Each row is followed by its class.
[  57  -81   27  -79  -47   64 -117  -94  -63  -49   26 -200 -207    5
 -235  -18    4  -33  -40  106 -155   50  -95  202  191  -43 -146   20
   28  141   35 -151   76 -185   85  111] -> J698
[ 167 -209   54 -170  -24  167 -166  -95 -141  -68  -53 -185 -195 -158
 -306 -110  -90  -85  -61   31 -113   93   33  256   54 -122  -66  173
 -199  105   29 -192   88  -57   71  188] -> J746
[  58  -97  173 -190  -58  -53 -204  -92  -81  -94  112  -97 -180 -119
 -166 -110   81  -83   12  172 -247   86  -25  399  213  131  -11  169
  108  120  -45 -321   35  -33 -111  -71] -> J419
[ 157    9   88 -103   26  123   42  -35  -41  -13   15  -25  -32 -185
 -110  -71 -186   46   47   36 -142  184 -148  176   98   70 -160  137
   69   19 -162 -312   49  -47  102 -203] -> J523
[  28  -52  -94 -200   78   89  107  -47 -150   41  -15 -165  -61 -129
   66 -114 -111   93  -12   31  122  -21   83   36 -231  -38 -288   -9
 -111   39  -29   81  -69  -24  105  216] -> J746
[  75   24  167  349  120  370  -66   82  -84 -131   73 -103 -171  145
  133  -67  325  157  114 -178  -92 -111  -21   32  315  149  -95  105
  -31 -120  -84   72   -4  -88  400  142] -> J698
[-167 -136  128   18  119   54  128  229  237  -70  103   60  190  154
  263  -19  178 -194   98  -93 -135 -163  -47  -40  264   77  196  -65
  169   41 -133  -61  -93   71   23  319] -> J698
[ -69 -187 -264 -118 -275 -186  314   12  240 -104  -73 -239    7  114
 -110  210  100 -179   25 -253  -63 -260  -49 -161  145  270   19    1
  191  169   -3  -84  112  108   45  200] -> J917
[-115   51 -117 -166 -111  176   66  -78 -209  156 -143 -201 -146   42
   37  -63 -249  -60   57  -90   -1   11   40   -7 -145  110  268 -153
 -185  234  -66 -139  -33  120   -9  206] -> J541
[ 264  192   31 -113   87  144 -123   54   26 -158 -174  220 -190 -136
   36 -166  353  -85  259  -61 -136  224  160   69  146   83  152 -189
  -24  163  -68 -105 -148  117 -166  -21] -> J218
[  73 -145  -28 -287  -54  126  338  -16 -331   40  -22 -217   81 -184
   85 -101 -337  -84  -28   10  -83   64   89  132 -172    6  -19  -94
  -95   29 -117 -195  -34   78  212  337] -> J517
[ -71 -298  210   57  217  514   64  199  -16  -91   28   -6   23  -20
  144  -63 -201 -123   81  -73   90   87  -10  131 -123 -155  468  108
   22   55  -98 -183   39   11   15  131] -> J698
[ 160 -147  102 -117  -49  175  215  -49 -127  -85  127 -205  -44  -23
  207  -84   68    6  118    5 -208   40  -74  122   36  177  174  -65
  113   19 -178 -263   -3   38  124  262] -> J875
[  57  127   85  -85  -83 -254 -142 -120  121  -77  178 -106 -148  128
 -143   48  333   50   91 -105 -200 -109 -304  207  246  125 -318   34
  314  -53   26 -146   87 -199 -191 -327] -> J540
[ 180 -295  -67   93 -335  788 -142 -176 -385  372    4  117 -190  -86
 -261   53  -67  186   87  335  261  -19    8  -66 -168  -34  317 -165
 -443  484  219  -75   13 -177 -162 -108] -> J218
[ 124   48   38  -93 -212  227  164  -77 -188  -58   54 -247 -119   36
   -8  -51 -139  125   60  -58  -11  -92   -4   20 -153   80   11  -87
  -39   15 -105 -115   27  -34   85  180] -> J698
[  41 -140  176   25  -28  156  -40  -66   -4  -86  123 -297 -132   45
  -26  -53   75    7  -24  170  -63   -6 -210  257  198   -1 -115  280
  -65  108   57 -114  107 -202  139   58] -> J541
[-193 -140  -24  146   79 -132  -23  100   56   48  244  -81   98  381
  176  100  210 -115 -148  202 -149 -219 -179   -8  305    0  -72  -54
  185   20   42   85   13 -192   37  273] -> J541
[ -12    2   -9 -184  145 -194 -111 -216   11 -109    0 -210 -195  -35
 -121 -142 -112  -37 -185  242  -13  354 -125  121  192   76 -384  290
 -118  120 -148 -140  102  -80  -50  -33] -> J746
[  21 -157   24 -316 -143  386  216  -34 -430   87   17 -138   65 -112
   85 -119 -326  -20 -109   66   81   15   56  119 -195 -149   95  -72
 -254  139  -34 -104  -28  145  -13  384] -> J523
[-191 -153  -25   17    3  -50   74  121  158  -29   39  -32  -33  169
  174   96   -6 -211  -12   40  -97  -93  -41  -22  139  171  320  -14
  143  193  -97 -132   -4   54   15  235] -> J541
[ -88  -12   30 -105  101    5 -151   57  176   42  178   71  -35   23
 -189  -57  160  -76   57   96  -44 -170 -333   79  333 -202 -471   43
  111   95   48  112  -33 -168 -189    9] -> J941
[-105   98  204 -282  -94 -125 -401 -353 -290  167  302 -226 -412   42
 -355  -48  156  126  -52  109  -65   54 -444  458  300 -110 -462  301
  186  103   67 -174  146 -400 -284 -570] -> J541
[ -46 -317  -61  -41    7  162 -135  277   92  133   74   93   89   56
  -49  110  -44 -202   17  180  -71 -277   -5  187  -11  -77  186 -197
  -98  239   46  -58  -86  -18  -78  321] -> J503
[  47  -57  129 -226  -94 -270 -184 -155  -21 -153  133 -154 -210    2
  -61   -6  189  -62   -7   89  -64  -12 -118  329  219   63 -161  241
   92   21   66 -145  128  -62 -191 -237] -> J523
[ -30 -111  -70 -201 -154  302  236  -23 -241   -8  -79 -136  -18 -144
  -21  -58 -200   17  -25  -79   67   32  115  -38 -204  -37   78 -190
 -122  208  -29  -89  -32  179  182  350] -> J540
[ 180 -150  265 -178 -304  165  -94 -155 -221   77  149 -120 -176 -389
 -466 -118 -103   83  -12  335  -52  206  -30  319   66 -176 -198  105
 -209  132   15 -174   52 -101  -23 -191] -> J517
[ 126 -218   62 -125  -59 -137 -268 -219  -87  -23  -41  -16 -220   59
 -115   46  -23   20  -87  108 -133   90  -29  227  223  170   53  280
   22   76   84 -216  163 -122   68  -67] -> J503
[  -5  -48   44  -19  -67  -16 -156 -152  -72   90   76 -185  -24  231
  -72   37  196  136  -74  -41   24 -305  -75  -86  -97   69 -115   47
 -106  -61   99   86  -11 -199   77   71] -> J517
[ 142 -128   12 -271 -304 -339  -45 -218 -219  -80  233 -293 -172  187
  181  137  262   55  -49  237   51 -142  -18  313  -46  137 -251   27
   57  -52   78  -12  104 -147 -270  -48] -> J540
[  47 -211  120  158   57   -2  -13   -6   58  -56  -92 -232  -19  295
  -33  140   77  -73 -166   20  -22  -33  -60  -92  -32   68   72  -24
   46  162   81   73   11  131   45  345] -> J941
[  20 -153  -27  237  166  384  174  243  321    2 -256  227  180  -10
  169  -80  -33  -33   95 -142  -20 -104  135 -104   -8   85  315 -144
   10  197  116  128 -133  267   84  532] -> J875
[  15 -115   71 -117  -76  278   96  -84 -199   61    9 -180  -93   -4
  126 -106 -124  -13   94  -23  -62  -45   23    0 -117   97  155   38
  -85   57  -42 -176  -36   18   61  134] -> J875
[ -76 -175  -14   80   55   25   48  108  228   53  -63   41   80  161
  122  112   53  -14   -8  171  -22  -77  -10  -20   64  114  161  -40
  123  131   20   45  -33   17  -53  231] -> J419
[ 148 -132    3 -307 -177  149  -28  135 -238   44  119   90  -58 -141
 -111  -74   50  -77  112  259 -102 -103 -103  428  206 -100 -376 -193
  -61  164  -51 -153  -80   -5 -138   92] -> J540
[  92 -119   -4 -212   41  298   75   31 -142 -143   -2 -215  -48   55
   88  -61 -161  -57   50  -48   -3  -90  -80   20 -202    2  245  -17
 -162   84 -106 -259   29   11  127  250] -> J523
[ -19  -67  107  -95  129  -50 -233 -117  -69  -11  110    7 -186    5
  108 -121  -14   41   73   92  178   17    5   68   51 -114 -192  226
  -57  -10  138   16   54 -213  -10 -334] -> J503
[-179 -180 -109   15   71   49  -21  161  157  113   23  152  162  164
  174   24   20  -47   41   76  -69 -223   61  -40  181   54  115 -105
   41   67   56  100  -42   66  -64  283] -> J875
[ 123  -55  200 -109  -78  219 -120 -106  -74  -61   34 -213 -156  -64
 -321  -97  -18   64   -2  -37 -163   16 -110  188  106 -104 -108  108
  -58   68   29 -176   51 -157  114  124] -> J698
[ -23  -63  -12 -232  -39  245  176  -85 -135   16  -38 -192  -96  -51
  107 -127 -297   77   58  -93   38   -6  -29  -23 -159   85  153  -31
 -131  137  -99 -181   20   54  203  203] -> J503
[ -93  -74  -28 -159 -187 -167  180 -250 -225   27 -106 -153 -266  124
  168  -77 -361 -107 -149  134  105  141 -176  142   -8  214  342  -55
 -177  120 -100 -204  170  215 -226  121] -> J746
[  31   18  -56  240 -158  273 -191  -22   15  129  -78  -50 -169   36
 -532   44    2   86  -47   96 -234 -189  -93  118  217   53 -284   26
   26  216  116   37   32  -91  174  211] -> J218
[ 111 -236  217  104    9  387  522  205  201 -290   39 -357  442 -154
  105 -114 -327  -44   61  218  -85  390   33  332   19  -30  341  137
  -19  112 -139 -142  265  365   -9  431] -> J218
[ -78    1   54  -99  156  122    7  -37  158   17   16  -54  -14  123
 -119  -82  -59   12  -49  -78 -103 -183 -363 -198   90  -24 -235   46
   52  103   -2  -42  -65 -141  135  236] -> J941
[-272 -159 -119   10   45  321   37   61  -53  120   52  -81   54  221
  -59   21  -71 -209  -18 -281 -141 -400 -131    6  221   78   31    6
  145  258   -2 -150   19   13   93  363] -> J218
[  40   -3  114 -177 -150   29 -183 -237 -259   -1   47  -80 -238   22
 -203  -70  -44  -20   72   61 -199  200 -180  147  240  119   70  112
  -27  102  -22 -349  149  -73  -64 -197] -> J540
[ 248  140 -146  427  -66  206 -452  214   17   64 -302  775   13 -486
 -669  145  -14 -230  -63   90   -7  197  279   52  -86   19  528 -124
 -584  334  226   78 -180  171 -126   65] -> J517
[   7  -73  -75  227  160  463 -292  -22   54  150 -223  128 -131  -42
 -719   31 -281  -47 -151  -19 -192   15 -334   59   66 -102 -126  264
  -59  184   69 -111    8 -285  169  303] -> J698
[-115    2  130 -110 -152  129   36 -264  -13  138 -191 -209 -285   29
  210 -145 -218  191   29  -54  -36   -6  155 -196 -156  299  488   45
 -212  218  126   -2  -19   51  326  435] -> J917
[ 130    1   25    7   59 -308  -32  200  294 -195  231 -159  -25 -350
 -236  -23 -135 -338   71  230 -246   47   33  352   49  -22 -372   41
   12    4 -162 -281  -32 -151   16 -165] -> J517
[ -72  -91 -115  -25  -94  228  123   20   67   58 -120 -232  -42  187
   20   16   72   25  107  -72   94 -208 -109 -130   48   75  -11  -52
 -125  200   -2   44   -9   30  108  236] -> J541
[-244  -32  -79   24   -4  152  -56  204  194   87   22  132   56  -21
  279  -44  -60  -78   60  290   40   31  334  -61  127 -140  379 -374
 -126  321  -47  182  -87  177   67  473] -> J875
[-180  -14   62  -68  -45  184  132  137   99   76  157  151  100   40
  262    5  113 -109  158  103 -133    8 -227  164  333  103  163  -73
  193  156 -160 -105   -8   13 -143  135] -> J540
[  94  160  -35   -9  -35   21 -159   29   19   40   11  250 -158  166
  -53   64  267  212  195  165  -28  -99 -185  -72  192  239   -5  -99
   14  100   -6   39  -56  -92 -198 -171] -> J419
[   3  162   78 -390  121 -314 -246 -238  -37 -234   70 -322 -352 -175
  127  -88 -311 -125   -9  343   17  613  309   86   13 -154   51  222
 -170  124 -152 -305  133 -230   28 -301] -> J419
[-143 -366 -304  -91   74   86   82  236   18  -53 -121  205  159  338
  405   50  253 -331  149  286   10  -69   25  -36  258  193  565 -359
   69  238 -206 -145    8  245 -144  300] -> J218
[-211 -182   61   13  129   30  -11  212  225 -103  144   32   38  179
  172  -49  109 -237   57   45 -163  -95  -40   84  517   26  171  -35
  135  145 -163  -55   58   77   46  373] -> J517
[-175 -218  -82  158   83  219   21  277  308   40   59   46   92  213
   -1   53   33 -144  161 -122 -130 -363 -221    2  225   74  306  -89
   64  123  -32  -76   21   16  -14  297] -> J541
[-134 -214  211 -165   80  373  253  402 -136  -66  266  268  251    7
  293  -74  113 -251   49  136 -173 -206 -134 -160  354 -122   59 -102
   57  118 -149  -88 -219   64  200  375] -> J941
[ -43 -136 -101  -97 -126  153  165   23  -29  -47   25 -270  -21    3
  -88    0 -299  -17   78  -33  -21  -78   26  124  -21   28  204 -111
  -21  159  -90 -165  146  158    0  292] -> J419
[-223  -12   38  -86 -101   78  180  148  154  149  117   34  183  -74
   71  -37   82 -104   17  -11  -41 -140  -77   36  118 -172  -28  -58
   32  -22  -57  117 -124   15 -149  199] -> J541
[  53 -113   16   -4  143  390  131  206  111   36  -32   56    6  -95
   76 -127 -117 -200  165   76 -233  238  -50   86  208   57  283 -157
    9  261 -254 -254  -42   99  -57  312] -> J746
[ 115 -234 -318 -143 -385  207 -118   48 -899   49  367  288    3 -240
  -60  157  -81  191 -560  869  145  203  286  309   23 -353 -132 -183
 -521 -243 -236  340   55  -47    9  519] -> J941
[-243   35   77 -201  307 -189 -201   64  249  -80  -14  138 -102  214
  400  -50  351  -27  213 -280   93   23   87 -212  197    0  165 -107
  113  -43  -60   16  -64   29 -146 -272] -> J540
[ -66  -50  -28  118 -100 -187 -111   16   58  -64  131  -68 -317  -57
 -411   27  -97   21   91    0 -162 -200  -64  164  287  117 -176  -19
  129  105   90  -63  117   56    8  -30] -> J419
[  71  -30  -54 -252 -153    9 -114 -352 -361  129 -135 -100 -357    6
 -462 -118   83  -43  -32 -258 -154  -40 -157   -2  245   45 -315  -39
  -45  187  335 -183    3 -145 -197 -177] -> J698
[ -84 -254   45  115  -12   86   65   45   64    3   31  -60  203  214
  -17  112  -79 -126  -76   58  -60 -179  -97   24   25   -9  242   91
   92   52   77  -75  115   -2   44  239] -> J218
[ 139  -10   95  -11  217  184 -291  -52  108 -150  -60  -94 -183 -109
 -187 -148   50  -97  -38   23  -99   21 -235  363  -27  -97  -51  215
  -84   73   19 -174    2 -173   83  151] -> J523
[  88 -109  137  486  110  560  142  180  316 -174 -264  -26   26  298
  296 -173 -166  153  178  292 -172  636  382 -419  391  506  463  133
 -262  166 -163   66  144  428 -117  354] -> J540
[-164 -282   87 -102 -102  253  116  396  234  -17  135  -81  187  182
  -55  237  400 -179  162 -201 -186 -472 -182  235  339 -128  164 -193
  301  207   60   17   -7   22  -74  364] -> J698
[-166  -40  114  221   25  123   59   81  149   33   24  113    7   17
  202   66  182   -3    7   -9  -23  -76  -16   77  207  152  116  141
  184  130   89  158  -38   74   58  144] -> J875
[  92 -247  136   80 -112  205  160  186   14  -59  107  -53  329 -118
   13  -15  -25  -76   89  122 -240  -14  -21  282  188   86  145   23
  166  -10 -132 -193   95  184  195  144] -> J941
[  37  -75    0 -147  -21  252  185   71   -1  -23   14 -176  -73 -136
   -5 -111 -116   14   21  -15  -25  -24  -19   29  -66  -20  -30 -116
 -162  123 -148  -88  -50   53  122  313] -> J746
[ 119  -42  152  -14 -107  123  -64 -107   38  -46   13 -135 -114   25
 -194   25   84    4  -32  143 -145   48 -119  119  183   15 -160  231
   34   90  -20 -138   63 -158   53   -9] -> J218
[-172 -126  -85   56   35   37  128  325  232   48   46  104  237   53
  143   20  -96 -232  185    2 -114 -136   74  -16  156   44  354 -252
   64  142  -82  -67   20  205  -78  190] -> J746
[ 110 -486  248  -15  -34  -58  225 -222   19 -222  -72 -303 -160   98
  -34  245  -21  -27 -271   43   31   25 -340  341  217   84 -274  748
  385   72  166 -124  268 -140  277  108] -> J875
[ -45   37  373  104  108   99  -86   16  228 -109  276 -130  -59 -225
 -195 -174  331  -75   12   36 -295   75 -121  143  327  -53 -271  240
  136   70   45  -94 -113 -172   20  -41] -> J419
[-246 -215  -99 -123   67  207  184  337  121   38  115   53  163  124
   81   63  108 -141   22   68 -156 -286 -152  119  428  -37 -103 -221
  161  220 -247   -1  -66  133  135  569] -> J218
[  68 -120   19  -99    1  -49  -99  -52  -37  -56  167  -60  -77   29
  -38  -10   99  -84   31    4 -110 -104 -147  124  195   85 -163  161
   15   -5  -62 -183   36 -158   61  -34] -> J503
[-126 -275   59   13   20  300  126  262   37   88  108  110  135  115
   74   -7  -44 -131   62   34 -214 -162  -79   76  395   37  221 -137
   86  149 -112 -100   13   86   61  392] -> J517
[ -10  -15   83 -154  -86  266  114 -186 -357  159 -134 -242   11  278
  468   10  -75  367  -22   70  259   51   89 -181 -280  -90  300 -102
 -251 -116  114  115   72  -78  192 -106] -> J875
